Below is a small trained network, with its code and all its weights. Each question gives an input and a target symbol and asks what happens when units are switched off, that is, made to give their printed mean instead of their output.

import numpy as np


def w(rows, s, z=0):
    codes = np.array(rows[::2]) - 128.0
    scale = np.full(codes.shape[1], s)
    scale[-1] = z or s
    return codes * scale


def norm(h):
    return h / np.sqrt((h * h).mean(-1, keepdims=True) + 1e-5)


def f(y):
    return y / 2 * (1 + np.tanh(0.7978845608 * (y + 0.044715 * y**3)))


def softmax(a):
    e = np.exp(a - a.max(-1, keepdims=True))
    return e / e.sum(-1, keepdims=True)


def log_softmax(a):
    a = a - a.max(-1, keepdims=True)
    return a - np.log(np.exp(a).sum(-1, keepdims=True))


def net(x, mask):
    ids = ['γεζξπφψω'.index(c) for c in x.split()]
    T = len(ids)
    res = E[ids] + P[:T]
    u = 0
    for l in range(2):
        r = norm(res)
        for j in range(3):
            rows = slice(3 * j, 3 * j + 3)
            q, k, v = (r @ M[l][rows].T for M in (Q, K, V))
            z = softmax(np.where(np.tri(T) > 0, q @ k.T / 3**0.5, -1e9)) @ v
            o = O[l][rows]
            res = res + np.where(mask[u + j], z, o[:, -1]) @ o[:, :-1]
        u += 3
        y = f(norm(res) @ A[l][:, :-1].T + A[l][:, -1])
        res = res + np.where(mask[u : u + 4], y, B[l][:, -1]) @ B[l][:, :-1]
        u += 4
    return log_softmax(norm(res)[-1] @ U[:, :-1].T + U[:, -1])


Q, K, V, O, A, B = {}, {}, {}, {}, {}, {}
E = w([
[144,150,234],'γ',
[116,109,131],'ε',
[117,145,170],'ζ',
[169,160,70],'ξ',
[151,57,239],'π',
[2,76,85],'φ',
[188,185,164],'ψ',
[202,190,141],'ω',
],0.017)
P = w([
[114,95,103],'0',
[113,168,99],'1',
[164,173,25],'2',
[12,145,150],'3',
[185,65,78],'4',
[29,69,239],'5',
],0.011)
Q[0] = w([
[36,101,88],'L0H0',
[250,149,239],'L0H0',
[219,90,143],'L0H0',
[109,166,254],'L0H1',
[114,180,117],'L0H1',
[161,38,104],'L0H1',
[217,66,149],'L0H2',
[201,62,109],'L0H2',
[85,111,122],'L0H2',
],0.011)
K[0] = w([
[41,146,243],'L0H0',
[198,140,48],'L0H0',
[190,73,53],'L0H0',
[108,5,119],'L0H1',
[92,192,115],'L0H1',
[190,160,198],'L0H1',
[61,174,155],'L0H2',
[68,150,127],'L0H2',
[216,123,92],'L0H2',
],0.012)
V[0] = w([
[150,58,32],'L0H0',
[97,153,136],'L0H0',
[166,71,136],'L0H0',
[110,151,170],'L0H1',
[100,170,215],'L0H1',
[40,73,142],'L0H1',
[112,172,158],'L0H2',
[8,189,147],'L0H2',
[115,203,181],'L0H2',
],0.018)
O[0] = w([
[128,21,57,28],'L0H0',
[137,147,123,167],'L0H0',
[147,105,174,62],'L0H0',
[143,163,132,152],'L0H1',
[148,202,138,168],'L0H1',
[34,123,186,254],'L0H1',
[154,169,148,160],'L0H2',
[81,250,100,220],'L0H2',
[183,185,168,175],'L0H2',
],0.018,0.0038)
A[0] = w([
[87,251,250,184],'L0N0',
[71,72,211,134],'L0N1',
[136,50,84,250],'L0N2',
[140,250,9,155],'L0N3',
],0.017,0.002)
B[0] = w([
[137,77,59,252],'L0N0',
[168,157,65,181],'L0N1',
[128,139,75,156],'L0N2',
[138,98,6,198],'L0N3',
],0.025,0.018)
Q[1] = w([
[53,48,129],'L1H0',
[201,57,128],'L1H0',
[162,193,111],'L1H0',
[115,194,157],'L1H1',
[139,213,148],'L1H1',
[185,179,90],'L1H1',
[157,122,3],'L1H2',
[148,187,125],'L1H2',
[192,67,131],'L1H2',
],0.027)
K[1] = w([
[184,204,104],'L1H0',
[105,162,202],'L1H0',
[102,34,133],'L1H0',
[103,89,91],'L1H1',
[121,92,49],'L1H1',
[159,142,55],'L1H1',
[128,111,253],'L1H2',
[122,73,116],'L1H2',
[65,135,139],'L1H2',
],0.027)
V[1] = w([
[142,221,113],'L1H0',
[108,249,123],'L1H0',
[90,90,156],'L1H0',
[94,223,222],'L1H1',
[142,62,84],'L1H1',
[142,35,116],'L1H1',
[227,62,208],'L1H2',
[170,216,182],'L1H2',
[11,23,101],'L1H2',
],0.015)
O[1] = w([
[109,161,176,132],'L1H0',
[96,157,207,110],'L1H0',
[146,81,107,95],'L1H0',
[115,196,64,2],'L1H1',
[115,92,164,187],'L1H1',
[92,100,141,149],'L1H1',
[84,42,75,72],'L1H2',
[199,93,107,64],'L1H2',
[1,214,108,169],'L1H2',
],0.018,0.014)
A[1] = w([
[164,224,15,128],'L1N0',
[222,70,171,134],'L1N1',
[187,199,251,211],'L1N2',
[134,80,62,1],'L1N3',
],0.028,0.0027)
B[1] = w([
[252,93,52,255],'L1N0',
[62,164,253,194],'L1N1',
[201,227,42,163],'L1N2',
[199,139,47,205],'L1N3',
],0.032,0.017)
U = w([
[198,188,194,168],'γ',
[75,143,122,254],'ε',
[205,236,106,61],'ζ',
[74,64,87,101],'ξ',
[122,27,102,67],'π',
[125,251,86,118],'φ',
[187,78,209,150],'ψ',
[152,26,180,126],'ω',
],0.013,0.006)

Each question gives the input, a string of symbols that net reads in full, and the target symbol t.
The units are the heads (3 rows each of Q, K, V and O) and the neurons (one row each of A and B). Each row of codes is followed by its name. A weight is (code - 128) times the scale printed after its matrix; where a second scale follows, it is the last column's (O, A, B and U).
mask holds one flag per unit, layer by layer, with each layer's heads first. A switched-off unit (its flag False) gives its mean, the last column of its rows in O or B, instead of its output. The means were averaged over made-up inputs and are rounded, as every weight is.
A unit's drop is (log p(t) with every unit on - log p(t) with that unit switched off) / (log p(t) with every unit on - log p(t) with every unit switched off).
The circuit of an input: a set's keep is (log p(t) with only the set's units on - log p(t) with every unit switched off) / (log p(t) with every unit on - log p(t) with every unit switched off). Starting from the 12 units with the biggest drops (on a tie, the unit counted first), units are removed one at a time, each time the one whose removal leaves the highest keep (on an exact tie, the one counted first), for as long as the keep stays at least 0.8.
circuit, biggest first: the units of the circuit, biggest drop first
k most important neurons: the k neurons with the biggest drops, biggest first
k most important neurons of layer l: the k neurons of layer l with the biggest drops, biggest first
input γ ζ φ ζ, target γ: 3 most important neurons -> (L0N0; L1N1; L0N3)
input ε ζ γ ζ φ ζ, target ε: circuit, biggest first -> (L0H1; L1N0)
input ξ ω ω ζ, target ξ: 2 most important neurons of layer 1 -> (L1N0; L1N2)
input φ π ξ ζ φ γ, target φ: circuit, biggest first -> (L1H2; L0H1)
input γ φ π ζ ψ ψ, target γ: circuit, biggest first -> (L0H0; L1H2; L1N1)
input ε γ ξ ζ ω ω, target ε: 2 most important neurons -> (L0N1; L0N0)
input π ε γ φ, target π: 2 most important neurons of layer 0 -> (L0N1; L0N3)
input φ ζ ζ γ, target φ: circuit, biggest first -> (L0H1; L1H2)
input ψ π ζ φ ψ π, target ψ: 3 most important neurons -> (L1N1; L0N3; L1N0)
input γ ψ ε, target γ: circuit, biggest first -> (L1H2; L1N1; L0H0)
input γ φ π π φ, target ψ: 2 most important neurons of layer 0 -> (L0N1; L0N3)
input φ φ ω ξ φ ω, target φ: 3 most important neurons -> (L0N0; L0N1; L0N3)
input γ ω φ φ, target γ: 2 most important neurons -> (L0N0; L1N1)
input ε ψ γ ω ζ ε, target ε: 2 most important neurons -> (L0N0; L0N3)
input ξ ζ ω ψ, target ξ: most important neuron of layer 0 -> (L0N3)
input φ ξ φ φ ψ ε, target φ: circuit, biggest first -> (L0N1; L0N3; L0H1; L1N0)
input ω ζ ψ ε, target ω: circuit, biggest first -> (L1H2; L0H2; L1N1; L1N0)
input γ φ ψ ω γ ζ, target γ: 3 most important neurons of layer 0 -> (L0N0; L0N3; L0N1)
input φ ε ψ φ, target φ: most important neuron -> (L0N0)
input φ π φ φ ω ζ, target φ: 2 most important neurons -> (L0N1; L0N3)
input φ ξ π ω π φ, target φ: 4 most important neurons -> (L0N0; L0N1; L0N3; L1N3)
input ε π φ ζ, target ε: most important neuron -> (L1N0)
input ξ ζ ω ζ, target ξ: circuit, biggest first -> (L0H2; L1N0)
input π φ γ ω ω ζ, target π: 3 most important neurons of layer 0 -> (L0N0; L0N1; L0N3)
input ψ ε ζ π ψ ζ, target ψ: circuit, biggest first -> (L1H2; L0H1; L1N1; L0H2)
input ξ ξ ζ π ψ ε, target ξ: 4 most important neurons -> (L1N0; L0N1; L0N3; L1N2)
input ψ ζ ω ζ ξ ψ, target ψ: 2 most important neurons of layer 0 -> (L0N0; L0N2)
input φ ζ γ φ φ π, target φ: most important neuron of layer 0 -> (L0N0)
